Here is a tiny trained network, its code and every weight. The questions are about switching its units off for an input and a target symbol, where a switched-off unit gives its printed mean instead of its output.

import numpy as np


def w(rows, s, z=0):
    codes = np.array(rows[::2]) - 128.0
    scale = np.full(codes.shape[1], s)
    scale[-1] = z or s
    return codes * scale


def f(y):
    return y / 2 * (1 + np.tanh(0.7978845608 * (y + 0.044715 * y**3)))


def softmax(a):
    e = np.exp(a - a.max(-1, keepdims=True))
    return e / e.sum(-1, keepdims=True)


def log_softmax(a):
    a = a - a.max(-1, keepdims=True)
    return a - np.log(np.exp(a).sum(-1, keepdims=True))


def net(x, mask):
    ids = ['ΘΛΦαβδηξπστψω'.index(c) for c in x.split()]
    T = len(ids)
    res = E[ids] + P[:T]
    u = 0
    for l in range(2):
        r = res
        for j in range(3):
            rows = slice(4 * j, 4 * j + 4)
            q, k, v = (r @ M[l][rows].T for M in (Q, K, V))
            z = softmax(np.where(np.tri(T) > 0, q @ k.T / 4**0.5, -1e9)) @ v
            o = O[l][rows]
            res = res + np.where(mask[u + j], z, o[:, -1]) @ o[:, :-1]
        u += 3
        y = f(res @ A[l][:, :-1].T + A[l][:, -1])
        res = res + np.where(mask[u : u + 4], y, B[l][:, -1]) @ B[l][:, :-1]
        u += 4
    return log_softmax(res[-1] @ U[:, :-1].T + U[:, -1])


Q, K, V, O, A, B = {}, {}, {}, {}, {}, {}
E = w([
[138,195,139,163,89,104,91,84],'Θ',
[131,124,186,196,80,168,147,90],'Λ',
[75,176,164,214,141,111,74,121],'Φ',
[99,167,198,63,102,115,170,250],'α',
[146,169,84,170,169,60,108,133],'β',
[164,178,112,98,127,116,54,108],'δ',
[203,78,89,143,120,204,171,136],'η',
[167,151,100,147,90,78,185,84],'ξ',
[169,121,138,183,171,185,58,151],'π',
[183,164,88,85,88,100,140,89],'σ',
[106,153,105,216,132,116,164,131],'τ',
[219,115,177,138,107,142,89,88],'ψ',
[99,155,87,150,104,188,137,133],'ω',
],0.012)
P = w([
[95,104,99,136,120,153,90,73],'0',
[111,176,148,120,187,178,147,52],'1',
[136,99,107,163,77,121,79,114],'2',
[148,208,158,137,174,162,161,85],'3',
[167,124,117,183,53,103,88,149],'4',
[173,225,172,151,161,149,171,118],'5',
[187,134,129,186,39,97,96,181],'6',
[191,243,181,158,145,137,185,141],'7',
[203,139,145,190,27,78,104,207],'8',
[211,254,191,152,135,138,185,175],'9',
[208,157,158,181,51,86,137,197],'10',
],0.008)
Q[0] = w([
[156,150,132,157,106,134,132,165],'L0H0',
[177,197,162,131,155,143,166,123],'L0H0',
[205,204,150,152,110,133,149,161],'L0H0',
[74,119,131,90,213,161,154,84],'L0H0',
[142,146,178,175,129,134,130,135],'L0H1',
[127,146,119,103,149,147,122,117],'L0H1',
[132,111,92,101,116,118,152,110],'L0H1',
[157,128,128,137,103,115,183,77],'L0H1',
[133,180,145,97,205,161,168,83],'L0H2',
[129,79,81,151,80,104,81,129],'L0H2',
[252,230,114,249,109,157,129,109],'L0H2',
[44,85,164,41,204,136,162,126],'L0H2',
],0.018)
K[0] = w([
[154,164,155,116,128,104,155,189],'L0H0',
[131,113,137,131,63,109,112,206],'L0H0',
[139,150,160,123,90,116,139,221],'L0H0',
[112,56,73,155,110,108,82,75],'L0H0',
[136,124,165,102,108,127,160,184],'L0H1',
[123,163,131,110,158,156,113,99],'L0H1',
[158,124,82,162,129,126,146,58],'L0H1',
[170,132,126,128,99,119,210,108],'L0H1',
[88,49,109,141,45,85,70,167],'L0H2',
[109,192,175,101,196,155,168,90],'L0H2',
[147,158,172,107,78,103,145,250],'L0H2',
[106,74,68,144,130,125,89,39],'L0H2',
],0.015)
V[0] = w([
[195,111,106,227,252,69,88,150],'L0H0',
[233,117,149,180,163,36,128,93],'L0H0',
[112,84,125,113,157,132,167,190],'L0H0',
[153,163,144,99,84,186,51,84],'L0H0',
[175,138,126,187,80,97,169,67],'L0H1',
[96,117,175,49,166,154,132,197],'L0H1',
[136,108,55,202,137,151,68,127],'L0H1',
[66,129,150,121,90,101,43,133],'L0H1',
[200,135,118,46,143,131,1,125],'L0H2',
[210,53,207,117,76,159,169,92],'L0H2',
[92,101,194,233,164,197,34,166],'L0H2',
[184,50,28,82,174,176,138,171],'L0H2',
],0.0084)
O[0] = w([
[104,90,156,111,34,139,127,30,118],'L0H0',
[57,70,113,91,114,157,119,54,165],'L0H0',
[162,170,84,113,85,115,122,126,78],'L0H0',
[77,50,170,200,166,119,130,210,180],'L0H0',
[107,157,112,117,188,184,80,153,227],'L0H1',
[146,74,104,145,72,63,145,119,42],'L0H1',
[122,174,180,98,116,188,165,84,144],'L0H1',
[153,162,127,114,179,79,184,109,97],'L0H1',
[56,23,141,80,2,111,59,227,124],'L0H2',
[81,65,3,202,184,124,70,122,139],'L0H2',
[164,61,170,228,72,48,205,85,169],'L0H2',
[168,174,79,144,26,146,18,146,3],'L0H2',
],0.0083,0.0039)
A[0] = w([
[175,111,120,116,65,94,111,176,5],'L0N0',
[110,178,104,87,140,1,109,113,195],'L0N1',
[93,135,132,79,169,142,137,197,248],'L0N2',
[69,149,124,157,158,212,127,40,88],'L0N3',
],0.0071,0.0025)
B[0] = w([
[159,161,120,104,237,143,155,86,135],'L0N0',
[79,221,147,145,1,153,115,178,173],'L0N1',
[100,122,145,95,161,139,156,169,188],'L0N2',
[176,148,52,60,163,130,128,41,254],'L0N3',
],0.0069,0.0062)
Q[1] = w([
[102,85,143,85,122,119,142,109],'L1H0',
[230,233,49,247,148,83,108,255],'L1H0',
[174,210,90,192,163,117,125,188],'L1H0',
[229,197,49,206,157,98,118,218],'L1H0',
[152,85,90,144,169,89,91,68],'L1H1',
[135,74,98,106,60,155,63,109],'L1H1',
[79,146,179,174,113,175,141,144],'L1H1',
[204,160,93,116,166,54,197,173],'L1H1',
[153,181,107,99,138,144,127,123],'L1H2',
[157,150,108,136,150,120,101,134],'L1H2',
[132,117,122,157,144,115,100,92],'L1H2',
[122,134,136,128,105,107,168,171],'L1H2',
],0.0058)
K[1] = w([
[93,171,156,143,149,105,82,85],'L1H0',
[239,72,51,114,91,217,222,185],'L1H0',
[183,84,77,114,88,178,181,175],'L1H0',
[193,64,80,112,95,198,194,164],'L1H0',
[116,126,132,107,205,55,216,49],'L1H1',
[102,67,196,97,127,193,153,66],'L1H1',
[73,103,135,111,92,121,132,223],'L1H1',
[253,185,46,234,109,94,90,117],'L1H1',
[135,76,117,101,56,90,138,151],'L1H2',
[135,94,137,111,95,159,154,162],'L1H2',
[85,81,149,100,141,193,121,119],'L1H2',
[157,183,123,128,143,103,136,160],'L1H2',
],0.0046)
V[1] = w([
[148,108,139,122,111,84,132,156],'L1H0',
[125,169,155,121,153,8,89,138],'L1H0',
[60,204,135,150,131,3,83,102],'L1H0',
[75,178,119,129,106,52,100,109],'L1H0',
[173,140,130,135,111,139,160,101],'L1H1',
[85,102,134,80,81,157,215,184],'L1H1',
[153,149,92,143,162,101,59,89],'L1H1',
[156,101,142,163,163,182,101,59],'L1H1',
[148,112,132,138,75,126,161,94],'L1H2',
[87,96,174,129,152,183,107,117],'L1H2',
[195,152,128,130,118,41,98,189],'L1H2',
[150,144,118,141,160,140,177,111],'L1H2',
],0.0042)
O[1] = w([
[130,171,92,115,147,107,98,102,32],'L1H0',
[138,132,49,60,106,17,143,78,25],'L1H0',
[138,96,83,23,118,1,168,140,30],'L1H0',
[128,126,104,57,145,18,166,157,38],'L1H0',
[108,128,136,172,164,133,105,124,162],'L1H1',
[130,138,159,95,98,58,84,198,65],'L1H1',
[131,137,98,149,158,164,190,70,149],'L1H1',
[180,104,126,172,155,187,117,106,222],'L1H1',
[131,121,127,115,149,129,112,173,110],'L1H2',
[166,119,146,162,102,173,119,142,200],'L1H2',
[74,150,80,102,178,124,141,56,4],'L1H2',
[99,113,148,117,84,98,110,138,206],'L1H2',
],0.0043,0.0023)
A[1] = w([
[177,154,33,146,212,181,134,53,17],'L1N0',
[225,171,175,175,146,115,176,60,3],'L1N1',
[121,188,47,109,153,60,181,161,126],'L1N2',
[51,105,139,159,152,159,2,143,75],'L1N3',
],0.0073,0.0027)
B[1] = w([
[136,90,185,109,108,13,12,173,254],'L1N0',
[174,122,3,79,67,95,178,220,229],'L1N1',
[26,100,147,113,137,112,76,32,210],'L1N2',
[89,122,29,70,102,120,149,156,200],'L1N3',
],0.0072,0.008)
U = w([
[134,177,57,160,36,149,44,103,75],'Θ',
[144,94,87,117,118,110,238,115,146],'Λ',
[117,95,212,226,52,94,107,72,146],'Φ',
[74,93,203,72,68,74,137,231,77],'α',
[98,158,115,146,137,113,131,94,127],'β',
[147,198,159,66,78,193,138,18,253],'δ',
[184,228,166,201,141,181,142,220,194],'η',
[140,132,186,82,185,120,60,110,92],'ξ',
[156,55,123,183,190,61,116,139,63],'π',
[109,165,55,36,167,192,143,158,62],'σ',
[64,54,21,158,149,139,159,74,124],'τ',
[199,136,79,57,75,88,126,142,41],'ψ',
[97,102,202,152,253,164,180,87,216],'ω',
],0.0053,0.0034)

Each question gives the input, a string of symbols that net reads in full, and the target symbol t.
The units are the heads (4 rows each of Q, K, V and O) and the neurons (one row each of A and B). Each row of codes is followed by its name. A weight is (code - 128) times the scale printed after its matrix; where a second scale follows, it is the last column's (O, A, B and U).
mask holds one flag per unit, layer by layer, with each layer's heads first. A switched-off unit (its flag False) gives its mean, the last column of its rows in O or B, instead of its output. The means were averaged over made-up inputs and are rounded, as every weight is.
A unit's drop is (log p(t) with every unit on - log p(t) with that unit switched off) / (log p(t) with every unit on - log p(t) with every unit switched off).
The circuit of an input: a set's keep is (log p(t) with only the set's units on - log p(t) with every unit switched off) / (log p(t) with every unit on - log p(t) with every unit switched off). Starting from the 12 units with the biggest drops (on a tie, the unit counted first), units are removed one at a time, each time the one whose removal leaves the highest keep (on an exact tie, the one counted first), for as long as the keep stays at least 0.8.
units of the circuit, in order: the units of the circuit, biggest drop first
most important unit: the unit with the biggest drop
top k neurons: the k neurons with the biggest drops, biggest first
k most important neurons of layer l: the k neurons of layer l with the biggest drops, biggest first
which heads matter: for each layer, one digit per head in row order, 1 if its drop is at least 0.15 and else 0, layers parted by /
input δ η ψ π δ Λ σ, target π: top 2 neurons => [L1N0, L0N1]
input β τ β π σ ψ, target σ: units of the circuit, in order => [L0H2, L1N3, L0H1]
input η Θ Φ Φ τ ψ, target ψ: most important unit => L1N1
input β η τ Θ Θ, target ω: which heads matter => 101 / 000
input π Φ β β β π Λ π Φ σ, target Λ: units of the circuit, in order => [L0H2, L1N1]
input π ψ σ β η ψ, target Θ: which heads matter => 001 / 000
input η τ Φ η δ β β δ β Λ, target δ: which heads matter => 101 / 000
input Θ ψ ξ η ω η β Λ β, target π: units of the circuit, in order => [L0H2, L1N0]
input ψ σ ω, target σ: which heads matter => 001 / 000
input η Θ ω π δ δ α Λ, target η: which heads matter => 100 / 100
input β β π ω, target Φ: units of the circuit, in order => [L0H2, L0H0]
input β ψ τ ψ π, target τ: units of the circuit, in order => [L0H2, L1N3, L0H0]
input ψ η Λ ψ, target π: which heads matter => 001 / 000
input τ ω η β σ δ Λ Φ η, target Λ: units of the circuit, in order => [L0H2, L1N1]
input ω η ξ Φ τ ξ π, target ξ: which heads matter => 101 / 000
input α Φ δ α, target α: 3 most important neurons of layer 0 => [L0N1, L0N3, L0N2]
input π π δ σ Φ ξ ψ ψ ξ, target τ: units of the circuit, in order => [L0H2, L0H0]
input η β σ Θ π Λ η δ δ, target α: units of the circuit, in order => [L0H2, L0N3]
input β ψ β, target τ: units of the circuit, in order => [L0H2, L0H0, L1N3]
input β δ α Φ Θ Φ η, target η: units of the circuit, in order => [L0H0, L1H0]
input η η δ ω σ δ η σ, target Θ: units of the circuit, in order => [L0H2]
input β η η Λ δ ω ψ, target η: most important unit => L0H0
input π η δ ω σ, target η: which heads matter => 100 / 000
input ξ ξ ω η σ β ψ ω, target τ: units of the circuit, in order => [L0H2, L0H0]
input π η α β ψ β δ, target η: units of the circuit, in order => [L0H0, L1H0, L0N3]
input δ Φ τ η π Θ δ Φ Φ ψ, target Λ: 2 most important neurons of layer 1 => [L1N1, L1N0]
input σ δ δ Θ, target α: most important unit => L0H2
input β η η π Θ Λ, target ω: units of the circuit, in order => [L0H2, L0H0, L1N0]
input η η β π ψ π, target τ: 2 most important neurons of layer 1 => [L1N3, L1N0]
input π β ω ω, target η: top 2 neurons => [L1N2, L1N3]
